Here is a tiny trained network, its code and every weight. The questions are about switching its units off for an input and a class, where a switched-off unit gives its printed mean instead of its output.

import numpy as np


def w(rows, s, z=0):
    codes = np.array(rows[::2]) - 128.0
    scale = np.full(codes.shape[1], s)
    scale[-1] = z or s
    return codes * scale


def f(y):
    return np.maximum(y, 0)


def log_softmax(a):
    a = a - a.max(-1, keepdims=True)
    return a - np.log(np.exp(a).sum(-1, keepdims=True))


def net(x, mask):
    res = np.array(x, float).reshape(1, 4) / 4 @ E
    y = f(res @ A[0][:, :-1].T + A[0][:, -1])
    res = res + np.where(mask, y, B[0][:, -1]) @ B[0][:, :-1]
    return log_softmax(res[-1] @ U[:, :-1].T + U[:, -1])


A, B = {}, {}
E = w([
[173,230,208,80,90,167,145,161],'x0',
[166,151,94,70,168,35,168,87],'x1',
[113,219,153,181,59,54,102,91],'x2',
[129,117,183,117,246,118,93,86],'x3',
],0.013)
A[0] = w([
[172,41,129,110,163,238,182,218,75],'n0',
[190,115,112,131,233,190,88,181,88],'n1',
[145,107,59,122,56,148,166,182,85],'n2',
[154,117,50,34,109,83,172,136,113],'n3',
[81,164,184,225,93,131,52,102,128],'n4',
[112,52,92,184,134,148,110,56,43],'n5',
[159,152,131,85,162,9,142,138,203],'n6',
[145,81,211,94,213,154,59,95,123],'n7',
[157,122,32,120,38,142,185,165,47],'n8',
[133,159,118,82,201,126,114,101,32],'n9',
[130,183,144,97,138,167,134,148,1],'n10',
[50,51,59,176,133,64,98,120,98],'n11',
[209,197,210,44,108,175,109,181,71],'n12',
[87,112,145,180,142,232,49,197,130],'n13',
[40,155,206,137,176,86,77,87,65],'n14',
],0.012,0.0073)
B[0] = w([
[170,240,84,78,31,95,119,111,249],'n0',
[145,192,145,133,49,156,68,114,220],'n1',
[50,146,217,166,105,151,99,95,198],'n2',
[71,98,128,87,54,148,181,123,210],'n3',
[148,136,39,78,52,106,171,181,229],'n4',
[173,125,154,157,128,180,162,37,201],'n5',
[93,109,103,31,60,168,161,114,254],'n6',
[55,154,209,163,104,165,76,101,246],'n7',
[68,139,218,223,146,113,42,97,213],'n8',
[54,146,173,131,96,102,173,67,175],'n9',
[168,89,138,150,100,126,154,10,157],'n10',
[202,179,148,161,158,204,205,80,254],'n11',
[180,124,138,189,195,209,174,27,249],'n12',
[27,50,98,8,138,141,163,19,234],'n13',
[58,196,203,178,94,104,75,107,193],'n14',
],0.011,0.015)
U = w([
[78,131,184,185,121,137,85,120,111],'0',
[210,129,121,150,178,179,184,69,69],'1',
[176,199,78,115,49,101,132,129,168],'2',
[81,58,109,55,127,158,168,104,34],'3',
[118,148,101,95,118,179,156,142,214],'4',
[210,214,16,65,247,71,109,211,5],'5',
[229,67,38,81,224,47,183,222,5],'6',
],0.015,0.011)

Each question gives the input, the list of numbers given to net, and the class t.
The units are the neurons (one row each of A and B). Each row of codes is followed by its name. A weight is (code - 128) times the scale printed after its matrix; where a second scale follows, it is the last column's (A, B and U).
mask holds one flag per neuron, in row order. A switched-off neuron (its flag False) gives its mean, the last column of its row in B, instead of its output. The means were averaged over made-up inputs and are rounded, as every weight is.
A unit's drop is (log p(t) with every unit on - log p(t) with that unit switched off) / (log p(t) with every unit on - log p(t) with every unit switched off).
The circuit of an input: a set's keep is (log p(t) with only the set's units on - log p(t) with every unit switched off) / (log p(t) with every unit on - log p(t) with every unit switched off). Starting from the 12 units with the biggest drops (on a tie, the unit counted first), units are removed one at a time, each time the one whose removal leaves the highest keep (on an exact tie, the one counted first), for as long as the keep stays at least 0.8.
units of the circuit, in order: the units of the circuit, biggest drop first
most important unit: the unit with the biggest drop
k most important neurons: the k neurons with the biggest drops, biggest first
drop of u: that unit's drop, to one decimal
input [3,-7,3,2], class 3: units of the circuit, in order	[n13]
input [-8,-3,8,-1], class 1: 3 most important neurons	[n11; n0; n5]
input [-3,-7,-5,-8], class 0: 2 most important neurons	[n8; n2]
input [1,-5,4,1], class 3: 4 most important neurons	[n0; n13; n1; n11]
input [2,1,-5,3], class 2: 2 most important neurons	[n0; n8]
input [1,-6,-6,-4], class 2: 4 most important neurons	[n0; n6; n1; n3]
input [6,0,-7,-1], class 2: 3 most important neurons	[n0; n11; n1]
input [5,5,5,-6], class 0: 4 most important neurons	[n8; n0; n13; n11]
input [0,-7,-3,-6], class 3: 4 most important neurons	[n13; n7; n14; n1]
input [-7,-3,-7,5], class 1: 4 most important neurons	[n5; n11; n4; n13]
input [-2,0,-6,4], class 2: 2 most important neurons	[n0; n8]
input [-7,-1,7,-7], class 0: 4 most important neurons	[n8; n2; n12; n0]
input [6,-8,-1,7], class 3: 2 most important neurons	[n13; n8]
input [1,-3,4,2], class 2: most important unit	n4
input [-3,-8,7,0], class 3: 3 most important neurons	[n13; n0; n1]
input [3,7,5,1], class 3: units of the circuit, in order	[n0; n6]
input [-4,-4,-3,0], class 1: drop of n0	0.1
input [4,-2,-7,8], class 0: drop of n7	3.5
input [2,3,-7,7], class 0: drop of n4	0.7
input [-2,-2,7,4], class 2: units of the circuit, in order	[n4]
